Each new row is followed by what is left after taking away its nearest point in the smallest flat space through zero that holds the last named rows
(in the rows, 128 means zero)
kosem (3 x 19)
[[157 111 137 164 153  77  98 155 110 154 115 129 145 160 153 105 126  96
  102]
 [182 104 148 167 145 103 101 130 141 156  97 140 140 144 131 135 132 115
  136]
 [152 113 156 131 109  94 108 131 167 151 112 165 134 118 134 114 127 113
  142]]
New rows
[119 153 132 144 109 147 109 189 162 126 159 169 107 174 136 108 115 132
 122] -> [129 152 127 153 119 166 113 180 157 123 153 158 105 177 126 127 118 142
 129]
[ 92 139 122  80  89 105 106 132 114 126 154 128 146 109 135 103 139  93
  99] -> [133 127 124 110 111 130 102 114 116 132 130 117 147 118 117 140 147 108
 118]

Nagul (4 x 19)
[[141 145 174  49 125  98 110 141 131 152 140 162 173 146 141 147  91 108
  164]
 [117 130 149  74 119 128 111 135 116 127 105 166 165 112 179 132 109 121
  166]
 [120 140 153  97 105 127 116 153 132 130 115 172 170 110 159 133 108 145
  168]
 [113 117 115 138 128 140 134 119 106 117  94 143 152  80 181 121 135 133
  154]]
New rows
[144 134 139 107 141 143 151 148 142 120 140 122 131  99 146 145  93 129
 147] -> [141 130 130 116 143 151 150 144 143 114 140 111 112 107 138 141 101 128
 132]
[157 132 124 169 158 110 165 125 110 156 120 105 147 121  95 118 142 142
 158] -> [135 129 132 124 142 135 135 136 112 136 103 122 126 144 112 112 136 139
 151]

rur (5 x 19)
[[145  96 121 136 185 172 148 129 158 105  88 113 137 113 123 125 121 101
   90]
 [123  95 140 129 122 151 105 111  97 141  94 133 111 115 138 159  79 149
   96]
 [112 107 103 117 144 147 146 166 161  88 132  98 136 122 138  98 107  78
  126]
 [137 152 119 129 142 110 153 137 161 122 148 124 147 133 115 108 175 113
  143]
 [107  91 119 119 126 135 140 135 144 126 108 113 135  98 135 142  94 115
   89]]
New rows
[153 101 138  96 138 120 119 161 118 159 137 121 137  97 137 115 125 168
 134] -> [149 105 144 115 138 126 137 143 116 133 137 137 135  89 141 106 129 146
 147]
[130 150 141 140 139 133 100 118 125 140 153 118 110 177 128 135 164 110
 155] -> [110 123 137 137 131 132 115 115 136 140 138 113 117 148 133 150 141 101
 124]

Reri (4 x 19)
[[150 153 147 156 136 164 151 150 111 123 142 177 120 131 135 132 126 145
  152]
 [130 140 160 133 116  99 176 114 110 144  81 146 131 117 146  94  95 134
  124]
 [141 124 164 133 160 125 162 141  86 126  85 127 132 124 151 100  87 135
  118]
 [143 142 150 142 134 153 144 159 127 129 129 153 122 129 135 130 120 148
  143]]
New rows
[ 99 105 143  85 121 127 101 171 154 133  99 106 138 127 122 150 127 162
  92] -> [108 125 133 111 121 132 120 131 112 122 116 151 137 128 123 145 136 146
 103]
[114 148 164  96 164 140  98 164 162 112 119 111 109 105 144 129 134 177
 138] -> [110 157 145 106 154 121 108 110 133 107 126 132 113 103 141 120 144 153
 137]
[142 133 136 169 111 128 145  78  97 121 156 162 119 116 110 132 153 120
 156] -> [136 109 150 144 124 124 129 118 124 128 133 114 121 115 113 132 136 134
 141]

Momi (4 x 19)
[[118 171 114 111 129 122 125 134 133 138 111 123 116 123 150 117  96 125
  137]
 [121 192 109  97 126 129 132 146 126 145 118 128 107 109 159 106  91 131
  140]
 [128 203 123 106 129 133 121 163  97 161 119 129 103 117 134 122  84 129
  163]
 [129 181 125  99 126 153 151 157 110 156 130 148 105  91 135  94 111 142
  129]]
New rows
[121 161 117 132 157 130 131 121 161 129  94 101 131 114 147  93  99 122
 114] -> [144 135 129 143 151 135 125 133 133 123 130 102 136 119 127 115 129 128
 128]
[126 163 126 125 152 128 128 133 105 138 123 106 152 176  93 168 124 120
 149] -> [124 152 115 110 147 137 152 124 127 127 133 116 152 153 114 141 141 130
 119]

pakup (4 x 19)
[[128 120 161 112 100 101 101 145 130 153  99 115  96 123 112 150 162 149
  136]
 [107 135 116 106  60  94  86 144 170 145 131 130  98 122 110 140 140 142
  109]
 [ 88 138 125 127 123 124 129 104 102 123 113 113 107 145 145 119 125 167
  136]
 [111 146  83 110 129 135 130 115 144 132 120 118 109 105 134 139  92 117
   71]]
New rows
[177 105 139 120 132  97 137 132 130 130 134  71 114  94 154 119  83 118
  90] -> [163 104 146 130 114  90 132 129 126 120 150  80 122 116 157 102  94 136
 119]
[133 132 142 152 110 129 143 102 103  98 155 135 152 186 133 109 126 170
 140] -> [154 131 139 132 114 127 136 117 122 120 133 125 134 153 119 139 123 146
 100]

Babev (3 x 19)
[[109 110 112 134 139 123 147 127 123 115 142 110 185  98 112  87 175 171
  118]
 [146  99 111 130  85 124 133 127 103 129 118 136 126 136 169 106 132 167
  119]
 [144 124  98 126  86 182  84 124 139 124 106 165 122 152 159  72 124 109
  106]]
New rows
[135 125 113 122  97 177 113 131 129 143 109 146 121 148 143 127 107 114
 136] -> [122 123 122 124 120 153 137 132 124 141 123 125 140 129 123 140 122 132
 143]
[168 111 153 140 124  95 139 134 109 128 103 146 118 113 145 144 139 164
 129] -> [158 128 150 139 141 120 120 133 132 123 104 152 128 111 124 129 143 135
 124]

gobu (2 x 19)
[[154 142 132 149 162 144 101 122 176 112 166 118 174 114 109 136 150 138
  117]
 [148 116 140 113 165 119 113 200 134 119 152 156 207 106 147 134 132 136
   92]]
New rows
[145 117 108 135 153 135  91 130 128 105 151 124 175 141 106 119 129 100
 165] -> [132 111 106 126 136 128 104 129 106 113 133 127 151 148 114 115 119  95
 172]
[125 140 131 111 141 112 142 155 143  55 151 145 139 112 131 106 109 116
 122] -> [119 144 127 115 130 115 147 133 141  58 144 137 115 119 125 104 108 114
 133]
[124 150 143 147 134 135 152  95 142 133 160  99 155 132 117 117 154 131
 135] -> [115 139 144 131 125 123 163 119 116 140 145 113 151 134 133 114 143 128
 131]

Barod (5 x 19)
[[101 136 152 118 125 148 130 151  99 133  99 131 125 169 104  93 136  77
  161]
 [139 146 181 150  95 112 128 104 119 133 113 130 114 137 121 172  80 130
  137]
 [153 135 191 150 131 118 140 130 108 115 103 109 101 146 118 136 114 113
  147]
 [178 142 191 132 125 119 168 132 114 142  97 101  90 147 133 166 114 143
  146]
 [160 136 184 127 120 119 154 123 112 144 108 108 100 153 128 140 114 126
  136]]
New rows
[164 140 138 152 131 156  74 130 102 137 115 128 131 143 117  80 153 129
 149] -> [169 145 125 147 119 153  78 121 113 150 121 134 134 132 127 108 143 153
 142]
[147 172 121  79 126  95  95 120 127 149 178 135 133 117 121 141 105 114
  88] -> [149 177 128  91 147 107 102 151 118 127 155 129 125 118 112 143 121 104
 118]
[152 158 140 127 179 103 174 167 145 131 159  98 106 137 123 133 109 161
 126] -> [111 161 128 128 158 108 147 156 142 132 165 122 127 143 109 120  94 137
 127]

vit (2 x 19)
[[ 88 134 111 119 125 124 125 147 150 142 173 116 117 165 115 148 134 129
  136]
 [135  92 117 115 135 149  98 122 117  96 101 169 154 108 111  75  92  92
  111]]
New rows
[166  98 118 136 145 113 149 118 132 123 104 139 125 107 177 140  97 150
 134] -> [139  95 104 127 144 114 141 130 145 127 131 138 122 129 165 144  94 144
 136]
[167 117 159 128 121 127 145 121 126 156 133 115 158 100 122 115 173 155
 105] -> [143 108 144 117 122 132 132 131 136 153 153 122 160 117 107 108 164 142
 104]

boful (3 x 19)
[[ 52 123 119 133 128 124 103 144 143 122 109 144 114 197 112 100 139 121
  123]
 [ 69 100 135 137 103 123 130 147 133 154 152 117 118 157 123 136 146 105
  142]
 [113  81 154 160 120 155 149 139 149 134 134  76 153 135 116 156 162 147
  133]]
New rows
[ 92 108 156 122 103 137 112 140 110 171 149 108 106 117 121 125 118 132
 154] -> [119 126 150 120 124 144 105 129 113 146 122 117 114 114 119 112 110 153
 140]
[ 92 131 113 121 114 135 116 100 149 116 100 123 156 162 123 124 114 154
 107] -> [112 132 116 114 102 127 128  97 136 133 125 121 152 131 134 139 107 140
 117]
[161 128 116 139 107 106 178 157 113 135 130 156 114 131 172 141 135  81
 131] -> [153 123 118 150 121 120 172 158 128 116 105 148 125 152 161 133 144 102
 121]

zoz (2 x 19)
[[147 170 138 136 101 168 163 145 118 123 160 141  91 173  92  90 130 124
  135]
 [134 156 158 120 110 164 129 130 138 109 184 138  98 169 106  94 150 110
  104]]
New rows
[153  90 106 135 154 133  82 161 165 125  98 124 121 112 147 100 139 114
  85] -> [163 105 101 143 144 144 104 171 155 129  96 128 109 124 133  89 132 119
  99]
[121 140 180 112 114 130 135 119 147 105 162 135 124 124 102 121 148 142
  99] -> [123 133 159 122 118 116 148 124 135 119 128 132 135 107 106 135 130 155
 122]

bor (2 x 19)
[[109 127 150 144 157 134 123 121  98  94 127 108 124 107 124 140 127 120
  161]
 [109 126 150 143 156 133 124 121  98  94 127 108 124 107 124 140 127 120
  161]]
New rows
[129 161 111 116 133 139  88 125 108 111 116 141 145 112 145 109 139  88
 107] -> [127 145 113 101 119 123 104 124 105 108 116 139 145 110 145 110 139  87
 110]
[123 179 101 153 127 142 130 143 131 145 151 112 116 129 149 128 170 150
 113] -> [115 157 110 138 117 123 150 140 119 131 151 104 114 120 147 133 170 147
 126]

sefu (4 x 19)
[[ 92 139  86 142 111  95 129 106  70 182 110  95 129 136 149 124 147  98
  114]
 [167 129 126 157 162 135 138 166 175 138 151 143 113 111 141  98 140 121
  155]
 [112 118 129 168  42 142 126 110 116  94 121 118 147 139 126 103 108 157
  115]
 [ 97 112 134 138 109 156 133 133 115  55 125 126 137 154 113 126 112 182
   89]]
New rows
[101 163 103 157 132 111 175 138 120 124 151  95 134 140 151 138 151  92
 123] -> [117 159 133 134 120 122 167 129 141 104 152 111 141 134 135 153 134 100
 133]
[112 131 128 134 116  87 120 120 119 150 127 102 137 132 113 138 107 145
  88] -> [132 130 136 137 131  94 122 135 145 146 137 113 132 124 113 132 107 146
 101]
[156 173  76 127 156  95 129 126 108 163 109  97 139 154 141 148 154 108
 144] -> [165 162 101 131 129 120 127 128 131 114 114 111 148 157 126 145 133 140
 142]

puf (2 x 19)
[[109 120 129 108  94  75 145 129 124 138 138 123 152 104 124 116 103 139
  150]
 [116 128 117 120 113  87 145 126 130 136 130 135 155 111 108 113 116 135
  135]]
New rows
[108 141 173 103 118 124  83 131 117 139 137 135 112 115 148 114 129 135
 144] -> [112 150 156 114 134 124  88 127 124 139 129 150 124 117 124 106 140 133
 130]
[122 156 121 117 130  87 136 132 110 147 140  99 132 103 146 125 116 114
 163] -> [133 163 115 131 153 114 129 130 115 142 132 107 124 116 140 128 132 108
 147]
[ 86 133 122 131 125 112 114 125 130 125 167 104 124  99 138 135 134 148
 122] -> [ 92 138 116 140 139 125 112 123 134 123 162 111 123 105 130 135 144 145
 112]

Revek (2 x 19)
[[138  96 149 113 145  98  95 137  88 155 135 103 174 157 109 132 100 122
  138]
 [207 126 136 135 157 125 104 200 145 148 115 108 156  98 123 130 122 114
  138]]
New rows
[110 142  99 148 112 171 157 113 152 113 138 140  97 128 138 130 142 145
 126] -> [130 121 114 140 128 152 132 131 130 134 140 121 131 141 125 133 123 139
 134]
[ 85 116 124  99 131 124 151  92 157 106 139 106 129 109 141 138 126 130
 128] -> [112 112 129 100 142 120 140 117 159 115 135  97 143 102 138 139 121 125
 132]

Vak (3 x 19)
[[129 141 152 144 149 160 118  95 137  85 136 175 131 146  86 123  90 110
  106]
 [132 160 156 113 114 154 108 108 141  84 116 148  87 124 140 134 132  85
  124]
 [121 113  99 126 111 100 143 159 111 162 119  88 153 116 158 128 147 157
  142]]
New rows
[122 171 154 110 131 152 118 109 144 101 131 133 108 149 146 128 114  89
 121] -> [120 147 132 118 139 130 133 126 135 137 139 114 135 150 142 125 116 121
 127]
[122 117 139 112 143 113 160 125 138 144 138 141 155 148 144 125  97 107
  91] -> [123 122 141 104 134 112 157 128 140 143 133 135 142 142 158 128 108 100
  96]
[134  99 101 108 119 110 137 159 134 134 137  95 144 122 129 112 132 158
 127] -> [137 114 120 106 121 129 126 141 143 106 136 117 126 126 120 113 123 136
 119]

Maf (4 x 19)
[[113 127 116 152 143 137 126 106 164 118 141 132  98  80 108 106 129 124
  141]
 [ 93 150 118 133 118 113 104  95 178  89 207 141 123  89 113 147 112 134
  168]
 [113 131 113 135 128 111 130 117 168 113 145 134 114 111  91 122 132 119
  138]
 [ 84 118 140 117 104 147 141 112 179  99 166 105  83 144 145 143 116 107
  116]]
New rows
[102 138 139 131 111 116 145 132 149 133 144 110 107 132  91 161 101 125
  93] -> [120 142 140 141 126 125 134 133 119 147 131 117 121 113 104 152 101 139
 100]
[137 142 121 140 113 190 128 114 110 125 115  89 144 111 135 113 108 131
 126] -> [134 147 112 131 104 162 131 119 125 118 121  95 153 126 106 121 113 125
 128]
[111 109  99 119 105 120 136 152 129 120 109 120 142 145 104 126 150 112
  86] -> [109 117 103 130 113 137 118 138 119 117 130 125 145 114 128 127 139 127
 104]

rinuf (2 x 19)
[[119 133 129 154 159 161  93 122 173 132 154 139 116  97 128 145 165 118
  153]
 [133 143 135 177 144 207 126  81 119 121 163 133 142 103  98 170 141 136
  175]]
New rows
[135 152 154 156 154 191 111 100 154 142 157 142 142 101 129 144 119 132
 163] -> [136 143 150 122 134 139 125 126 142 144 130 135 139 125 144 116  99 132
 130]
